In the rows, 128 means zero.
Each row is followed by its class.
176,145,184,197,104,91,105,157,91,84,125,116,185,83,167,96,137,129,123,137,131,179,90,138,146,176,110,146,127,122,87,124,131,64,104,164,136,120,150,88,140,95,97,159,122,142,77,182,129,165 : raso
159,121,151,172,133,120,112,139,110,124,120,125,162,116,115,124,141,118,128,143,134,153,113,165,102,143,132,176,132,136,73,151,126,112,91,135,127,157,116,110,103,99,118,153,129,149,117,177,125,103 : benev
120,146,109,108,143,133,114,124,126,92,116,130,127,117,147,111,123,138,117,121,115,97,139,110,120,111,123,106,136,124,166,120,138,160,181,136,123,119,106,106,107,133,93,94,121,132,129,86,139,137 : fos
150,133,124,144,153,145,127,130,112,138,116,123,140,142,102,120,148,102,113,139,93,134,102,126,127,142,136,115,133,148,107,140,130,139,134,130,144,136,138,115,125,127,148,103,121,127,150,88,125,123 : Guli
131,141,118,135,106,114,121,129,152,142,122,101,140,162,108,116,93,114,113,137,128,137,130,131,103,135,140,141,126,133,105,144,124,150,111,123,109,142,157,142,143,117,138,114,137,136,139,96,128,121 : nura
158,143,108,101,129,145,107,113,124,141,116,124,114,137,100,116,152,103,112,148,121,142,131,178,104,142,134,141,139,163,101,114,125,137,140,91,133,177,133,135,126,142,129,125,106,146,157,94,140,138 : baf
112,122,117,105,152,134,109,120,131,113,139,151,130,135,129,129,114,128,115,124,125,114,144,117,118,112,126,114,117,120,145,116,132,154,170,133,120,126,114,120,97,137,119,108,120,117,127,118,123,150 : fos
117,127,122,120,148,136,118,132,144,131,152,158,136,122,141,121,87,126,122,129,121,116,147,133,120,121,142,127,132,133,139,124,122,132,145,130,133,120,104,109,91,145,118,127,116,124,121,129,125,132 : nura
143,136,112,109,115,105,115,137,138,127,127,110,132,154,105,118,112,111,109,140,116,139,129,118,121,124,134,112,117,146,135,148,123,145,136,142,137,140,151,114,156,138,133,122,113,138,137,121,133,117 : nura
164,131,153,159,147,120,138,139,132,129,123,134,142,137,125,117,127,141,124,144,123,154,122,137,113,131,121,153,133,116,137,141,125,110,99,137,136,152,123,127,97,100,118,120,142,144,114,177,131,97 : zili
154,133,114,120,142,105,131,114,109,138,102,109,129,151,100,115,159,138,89,135,106,133,127,96,113,106,86,131,103,115,170,144,141,151,104,73,142,191,117,127,110,123,135,94,119,157,117,120,117,117 : zili
127,140,114,92,142,124,171,125,121,111,118,100,129,130,91,109,139,149,104,131,127,150,143,111,132,124,151,113,137,108,159,118,134,159,98,101,130,114,145,135,104,129,122,103,119,172,94,152,153,120 : zili
133,128,122,123,129,130,116,142,131,118,117,114,136,153,99,105,149,123,102,142,124,142,112,143,108,135,135,110,119,140,101,158,132,136,137,129,132,137,135,126,123,110,119,104,137,128,117,109,111,121 : dep
117,133,101,109,152,122,99,127,134,129,138,150,130,115,137,126,94,129,123,124,94,120,153,126,112,106,143,114,104,124,150,115,111,155,128,120,124,117,109,140,119,146,118,125,107,108,122,137,107,144 : nura
157,126,156,135,150,118,129,157,111,122,130,127,168,107,117,123,121,118,136,148,139,147,116,137,118,141,110,161,127,120,109,148,124,107,114,130,118,155,122,109,94,106,112,142,128,135,107,165,121,120 : benev
141,138,131,87,142,122,129,127,136,135,117,96,134,126,100,111,129,124,107,141,118,133,124,111,117,128,113,122,115,166,143,143,133,150,136,133,133,144,155,110,134,122,132,119,109,137,144,121,136,107 : lono
161,123,84,87,125,94,168,146,144,122,106,70,128,135,99,111,143,112,119,138,118,130,139,97,119,130,160,123,118,151,153,147,115,153,138,121,168,147,150,103,151,112,134,101,98,167,116,128,129,82 : benev
124,122,115,139,156,156,110,131,128,122,155,163,136,108,156,127,140,135,121,123,125,136,131,139,142,127,135,94,113,133,145,125,132,145,169,114,105,115,107,118,93,141,123,111,123,94,122,68,99,132 : Guli
173,118,164,183,162,183,142,160,111,108,106,156,135,118,86,120,151,91,130,141,144,147,116,154,84,133,133,140,134,74,153,157,113,93,114,151,138,135,130,162,57,127,92,156,150,136,135,102,154,106 : benev
117,123,124,112,152,144,109,126,159,120,131,150,127,122,135,108,119,137,124,124,137,125,134,129,124,118,135,107,129,125,161,123,131,145,161,125,133,138,112,121,81,134,106,99,120,116,126,112,124,152 : fos
139,110,120,103,137,127,139,144,99,132,118,102,153,140,95,137,134,110,124,139,123,128,137,120,144,115,140,147,135,132,112,146,131,165,128,136,94,128,141,132,148,124,156,124,137,142,150,83,155,158 : benev
121,122,128,130,163,116,131,170,101,126,140,149,153,151,136,139,83,120,136,113,110,130,156,106,139,116,137,132,123,75,125,135,128,134,135,138,104,131,108,96,128,147,135,119,116,135,91,115,134,148 : nura
134,127,145,109,145,141,107,132,128,132,112,119,134,154,93,108,123,125,93,148,132,135,102,125,110,134,128,125,130,144,115,147,120,133,136,137,138,151,140,112,119,117,119,107,130,127,135,112,133,114 : fos
174,153,163,150,178,133,128,131,110,105,106,134,179,92,120,108,143,110,110,136,141,161,113,120,111,155,141,157,157,118,122,137,109,111,94,123,118,160,116,122,60,125,97,136,129,156,114,147,137,112 : zili
159,129,164,165,148,122,131,135,128,129,136,129,167,124,109,123,131,119,127,131,111,162,103,112,122,148,126,151,140,129,101,130,130,110,106,130,128,133,123,97,108,108,139,137,126,132,113,168,120,117 : Guli
120,130,104,124,153,143,112,143,148,111,132,137,121,115,131,98,140,120,123,142,107,113,140,138,119,117,139,99,131,135,131,138,127,132,155,135,145,118,122,125,97,130,110,99,107,103,107,96,134,136 : benev
136,136,118,108,121,121,127,128,120,125,106,123,134,135,110,106,125,122,108,143,143,144,128,134,124,109,122,116,127,142,123,149,128,157,119,125,138,146,141,120,135,136,126,97,125,137,136,101,135,111 : zili
158,140,146,155,149,125,134,136,110,105,126,140,165,122,121,117,134,112,123,129,130,152,130,109,127,136,102,156,130,108,125,146,117,121,114,115,135,150,112,121,72,119,114,130,124,144,127,165,125,116 : zili
94,132,126,124,157,146,127,146,109,107,145,156,134,141,126,122,134,122,111,120,144,103,153,126,129,114,125,103,124,123,131,129,139,133,168,117,117,121,86,95,95,138,121,117,119,112,116,112,113,137 : dep
154,129,122,82,137,104,120,137,158,133,101,98,129,147,119,96,130,133,133,136,98,160,121,124,125,137,123,121,133,171,115,129,120,162,135,127,145,152,148,144,120,125,140,119,113,133,148,111,130,118 : lono
121,141,94,106,154,132,130,139,110,101,129,139,140,102,137,108,125,124,119,138,123,112,150,132,144,125,121,111,137,96,180,134,135,129,145,129,124,126,106,114,95,139,123,85,118,113,104,105,134,163 : zili
94,85,75,128,73,142,209,123,173,88,172,161,168,101,83,103,70,135,152,94,190,103,112,113,163,75,59,129,90,54,124,205,137,140,161,106,102,110,66,136,14,150,57,104,177,134,135,98,116,142 : baf
115,127,127,103,151,130,102,144,156,108,131,147,120,123,133,123,112,133,115,126,118,133,140,135,107,100,133,104,125,137,160,131,130,129,162,130,124,113,115,122,115,126,109,122,123,124,121,127,126,162 : dep
130,120,144,148,140,106,134,136,119,131,141,115,146,147,113,97,117,122,102,141,123,140,113,112,119,137,140,119,107,160,109,151,124,115,145,125,146,123,137,119,116,112,129,107,132,148,119,98,123,120 : raso
150,134,162,148,134,130,149,127,122,117,119,139,154,118,120,124,119,127,119,128,145,154,124,112,121,126,101,168,134,115,126,141,127,110,95,109,130,144,127,128,85,114,116,135,143,154,118,156,139,113 : zili
117,154,125,83,56,120,103,137,113,123,114,82,124,148,122,116,167,106,105,120,80,117,137,134,87,136,83,98,123,223,134,143,149,135,143,109,153,135,162,119,166,134,131,146,131,113,139,126,118,88 : lono
150,122,174,148,163,120,124,148,123,137,136,125,166,143,118,133,117,122,146,137,110,157,118,128,124,146,100,172,123,131,103,126,126,99,102,104,128,164,119,116,103,105,123,140,130,142,119,168,126,123 : baf
148,119,154,177,182,148,132,150,154,140,143,121,192,119,114,135,130,104,143,114,122,156,102,92,143,161,157,150,131,108,114,160,91,99,74,137,129,135,129,116,90,128,120,141,112,135,106,171,111,115 : nura
118,126,96,133,171,119,131,148,153,113,135,132,130,138,118,106,105,122,130,127,93,98,138,126,131,94,135,96,111,120,156,115,124,156,158,132,129,142,94,123,89,143,126,85,133,125,120,114,111,131 : Tevo
139,135,138,109,152,111,129,154,145,134,117,97,133,160,81,98,143,127,89,140,104,143,112,128,96,123,153,109,119,141,138,176,127,142,124,133,126,131,141,123,147,106,115,106,140,145,130,87,131,96 : dep
113,126,107,88,156,136,116,133,119,92,125,144,123,121,114,126,132,125,118,127,132,117,149,139,110,110,121,114,118,108,170,121,142,151,159,119,117,129,112,129,107,138,117,118,125,139,115,107,123,152 : dep
114,137,139,102,165,138,147,134,91,96,96,69,160,100,119,105,190,140,163,121,137,139,166,155,130,148,72,124,177,180,184,178,184,145,112,97,81,140,109,46,96,138,118,109,112,130,100,49,145,90 : lono
103,135,92,104,117,120,110,115,151,109,159,119,136,133,119,126,95,127,110,127,113,104,161,113,113,120,151,135,131,140,116,117,131,162,118,132,128,112,119,132,129,146,136,114,120,144,102,121,129,141 : nura
130,110,125,106,145,110,149,138,120,132,135,81,140,133,81,127,150,115,121,142,153,122,140,124,112,114,121,163,108,116,111,153,117,148,91,104,134,156,141,145,141,130,117,113,134,169,117,82,123,118 : benev
115,127,124,118,139,143,112,129,135,114,138,149,129,135,127,120,122,130,118,120,122,112,148,129,119,102,99,113,118,109,162,116,132,150,159,126,128,123,111,123,94,145,107,115,120,112,133,106,126,166 : fos
124,121,105,112,172,126,118,156,114,131,125,120,148,91,124,121,122,122,147,149,136,140,118,167,107,148,137,105,112,86,160,151,124,135,135,130,122,154,111,125,83,116,115,87,104,130,87,159,99,139 : benev
124,146,115,98,128,115,107,137,132,128,95,125,151,130,135,89,118,137,97,140,138,144,95,125,138,144,147,113,144,166,81,166,127,145,87,115,136,166,138,124,113,133,118,98,137,135,107,84,124,77 : zili
106,89,127,86,156,102,107,145,132,128,154,176,124,82,174,121,110,124,150,102,124,147,161,192,98,79,134,169,95,71,108,141,112,179,159,72,97,119,109,144,119,148,74,149,123,147,147,40,119,150 : benev
138,126,181,154,192,145,108,151,104,129,132,123,137,142,115,145,128,122,150,134,113,139,120,145,119,111,55,169,142,130,117,122,109,94,134,104,122,152,130,111,101,122,96,146,132,144,154,161,121,147 : Guli
66,98,104,34,168,128,155,81,95,161,92,100,157,86,134,105,98,141,88,105,109,134,98,96,164,136,131,179,106,156,27,199,122,215,127,61,151,101,160,81,103,113,109,104,103,213,162,52,153,80 : lono
105,118,128,116,146,132,140,131,108,125,145,138,127,114,139,121,81,124,126,140,146,109,133,160,112,127,112,124,115,113,133,122,134,139,161,129,111,107,140,127,118,132,122,103,126,143,126,80,127,168 : raso
106,121,123,106,125,142,115,121,136,127,136,144,135,94,168,125,126,121,139,121,120,96,133,88,115,114,121,108,132,126,138,95,124,122,169,137,138,99,112,119,120,150,116,128,118,83,110,114,107,131 : lono
152,130,115,91,144,114,130,164,152,126,134,120,144,136,108,111,139,126,128,142,92,144,117,159,126,130,121,115,122,157,118,145,121,140,109,122,133,133,151,134,122,142,127,139,109,128,113,99,130,118 : benev
131,133,112,148,129,125,114,129,147,156,124,116,120,149,114,105,132,126,112,152,103,134,122,144,126,120,135,112,118,138,129,131,140,137,116,133,145,137,151,124,132,124,147,100,133,127,116,100,126,104 : Tevo
117,139,105,115,145,133,109,125,132,119,146,132,129,127,132,120,123,123,125,135,91,113,134,129,132,122,105,110,115,130,145,128,121,136,153,119,130,112,124,124,123,145,124,113,102,108,126,107,123,151 : nura
137,136,130,180,148,128,154,128,85,176,131,90,171,125,108,159,146,128,115,135,171,118,92,131,135,136,137,160,130,87,76,163,144,130,103,134,83,168,120,76,149,117,141,101,113,201,98,118,142,114 : benev
156,130,165,150,152,124,115,139,140,123,126,122,179,105,128,113,137,110,146,127,139,159,104,99,122,150,112,166,120,119,120,140,121,95,121,126,118,157,134,123,90,110,116,148,134,123,120,134,114,110 : lono
116,130,158,200,154,103,71,156,104,189,171,93,151,169,163,154,182,115,116,155,53,92,121,111,104,133,155,132,126,155,134,128,135,72,113,147,160,124,139,152,126,94,112,153,160,135,128,163,115,113 : benev
137,125,132,64,167,102,111,162,102,104,99,109,170,131,80,130,70,145,101,147,121,125,85,149,138,119,107,152,123,144,118,150,130,135,132,175,106,173,136,67,141,93,120,129,140,191,122,233,141,138 : dep
162,120,164,158,158,138,129,138,123,120,132,138,159,120,107,136,126,119,135,132,129,158,109,123,121,144,101,167,137,106,126,123,121,105,101,125,124,143,126,120,95,118,132,153,136,135,123,151,118,125 : Guli
143,134,100,110,128,130,167,118,118,152,128,102,124,148,87,131,136,94,124,138,140,129,175,124,91,117,106,158,125,121,130,164,119,151,135,101,140,159,141,135,124,123,140,69,123,153,133,123,117,121 : zili
118,130,119,98,122,118,151,127,145,137,139,110,130,105,93,99,132,113,108,136,142,109,131,114,80,126,161,136,122,122,121,168,133,168,111,123,150,138,129,118,133,121,114,101,123,164,108,99,130,47 : benev
136,129,87,137,138,84,125,129,174,121,110,89,124,156,114,85,141,121,99,134,103,106,117,149,132,127,154,100,111,152,122,120,131,172,117,134,133,185,141,102,143,118,142,90,120,134,133,129,108,91 : Tevo
169,129,148,175,141,137,125,144,137,133,123,122,162,135,140,130,125,119,120,135,108,137,97,138,110,165,126,153,147,127,112,144,113,86,108,146,138,149,127,88,106,118,116,146,119,143,102,155,121,98 : nura
135,121,128,127,143,111,131,143,122,132,130,109,139,138,104,94,108,125,101,148,139,143,119,136,117,145,165,115,109,157,131,145,119,127,127,131,137,134,140,117,133,114,137,105,124,144,118,100,119,114 : raso
121,132,99,105,151,139,105,122,137,109,138,127,131,111,126,106,139,124,135,136,110,120,151,148,121,125,115,106,115,150,150,121,130,155,151,109,143,144,103,127,96,139,104,95,107,117,125,115,114,133 : baf
143,155,114,107,149,80,144,135,128,91,138,120,138,129,136,99,138,137,142,119,72,137,147,65,130,112,72,66,125,137,198,109,127,134,195,140,151,88,134,122,104,161,110,116,91,145,81,121,141,131 : raso
166,143,137,153,151,118,111,145,132,118,130,110,183,131,115,121,107,134,129,140,98,169,110,124,124,167,139,182,137,142,111,151,108,94,95,120,111,137,125,121,84,96,120,151,137,154,99,163,124,99 : nura
94,142,126,103,149,104,121,138,157,118,122,85,142,150,103,85,137,127,122,127,120,138,109,156,114,147,124,94,111,175,100,152,120,142,130,135,129,144,157,129,120,125,118,103,124,124,117,113,123,76 : lono
115,144,98,110,144,123,117,124,141,114,140,123,126,130,128,125,103,128,122,128,117,117,145,126,120,118,130,122,120,131,136,120,119,145,143,108,114,124,123,122,122,145,118,114,103,133,118,110,123,137 : nura
127,150,123,113,123,131,115,126,131,129,109,117,146,142,111,106,126,125,91,133,130,148,122,121,116,119,138,119,133,150,116,126,114,142,118,110,132,138,149,129,124,137,129,110,128,144,110,109,139,109 : zili
176,135,122,204,140,166,129,131,79,135,99,131,161,118,114,150,123,107,140,149,120,140,96,157,122,126,111,162,114,87,111,97,123,92,112,131,123,120,153,135,112,115,120,133,146,134,137,113,116,173 : Guli
166,131,186,163,125,139,113,154,144,151,138,116,164,150,105,122,137,124,137,135,117,178,116,103,105,150,105,170,145,119,103,143,109,92,90,111,118,155,115,144,113,104,124,148,144,118,110,152,123,106 : baf
163,137,143,159,158,133,130,148,102,117,107,124,166,132,122,116,156,125,126,141,101,147,92,160,138,162,142,146,147,113,114,134,129,104,86,144,113,151,137,122,110,103,128,127,145,135,115,167,138,116 : zili
122,146,138,123,110,136,102,124,131,111,126,119,127,153,114,131,145,122,112,125,113,123,118,105,110,119,82,107,123,134,144,126,141,131,142,130,145,126,146,128,139,145,125,117,121,129,115,97,140,137 : fos
113,125,118,105,166,117,109,148,150,107,144,138,127,112,165,109,132,124,145,123,96,119,131,126,130,129,144,100,127,132,138,117,134,134,157,127,143,117,109,124,102,146,112,121,102,109,128,91,119,140 : lono
140,127,125,117,136,123,133,135,138,137,117,99,126,135,100,109,130,120,103,144,110,134,111,142,122,123,126,112,128,136,133,141,128,153,131,133,126,141,142,114,141,132,141,101,132,146,130,96,135,115 : Tevo
109,119,107,116,143,151,96,132,151,114,122,133,119,119,131,115,100,136,133,128,103,124,157,166,104,80,101,110,123,142,198,103,134,158,174,111,125,125,110,113,91,145,127,102,135,135,113,98,126,144 : Tevo
167,129,170,186,138,122,126,142,104,127,125,124,164,109,126,110,134,106,127,127,144,150,107,145,110,157,113,160,140,117,165,145,122,69,154,153,130,160,122,86,106,103,122,142,132,172,122,167,142,130 : raso
136,128,74,76,156,153,144,115,124,93,112,137,122,118,74,120,117,129,131,148,147,114,151,142,119,114,89,143,118,95,179,140,136,150,165,131,101,137,122,148,86,115,131,94,137,128,126,117,125,155 : dep
143,144,118,127,133,126,124,136,127,107,135,103,146,138,125,113,150,113,117,146,91,111,123,133,131,151,128,109,123,181,118,123,136,130,126,134,167,139,131,122,121,131,114,111,122,141,126,101,133,110 : baf
109,140,120,117,142,139,113,126,118,118,135,163,126,113,140,123,120,120,116,127,126,115,151,112,121,96,117,111,124,112,162,118,132,135,142,118,142,125,109,129,108,151,122,103,118,117,113,122,131,147 : zili
164,109,171,199,178,133,130,153,159,121,140,133,167,185,168,135,113,125,120,121,97,162,115,131,165,196,128,194,131,98,34,110,102,119,88,113,99,155,167,142,69,83,145,164,120,130,133,159,123,166 : nura
115,122,130,71,183,119,84,128,147,104,140,147,133,136,123,113,123,130,129,138,127,122,142,114,115,126,138,124,123,122,187,104,133,160,154,125,119,153,128,143,93,137,119,121,134,121,127,93,123,115 : fos
137,123,126,135,151,126,136,122,146,137,126,129,139,143,116,112,147,113,108,132,143,136,130,126,119,123,146,132,126,126,119,136,122,144,97,103,140,161,137,133,108,138,129,107,123,139,130,97,121,113 : zili
130,136,111,146,119,147,118,107,69,159,104,84,116,173,106,119,186,152,126,174,128,108,129,162,149,135,26,145,109,154,114,141,169,137,83,72,131,175,142,109,147,110,134,100,123,105,139,58,112,90 : baf
148,143,116,144,120,120,141,123,129,141,124,112,138,141,124,108,160,120,112,142,138,137,144,124,125,123,125,122,136,136,130,131,125,132,107,109,149,138,133,126,116,137,124,106,118,128,125,104,121,120 : zili
112,116,109,169,152,149,152,101,157,122,114,142,105,109,103,81,191,112,171,116,153,141,138,144,93,101,157,107,130,42,189,127,136,125,133,66,126,142,92,172,76,133,109,59,134,95,118,81,114,142 : zili
167,113,154,170,160,129,126,126,140,123,125,122,156,140,121,127,124,115,134,138,124,152,129,132,106,151,114,179,140,108,118,142,115,113,111,128,112,155,129,117,84,104,118,145,129,134,132,151,121,118 : nura
101,118,111,118,171,154,109,133,107,112,128,144,109,123,119,127,115,133,132,135,122,113,134,159,129,106,100,114,130,95,168,122,145,151,154,123,114,123,118,106,119,140,127,101,119,122,137,79,133,152 : Guli
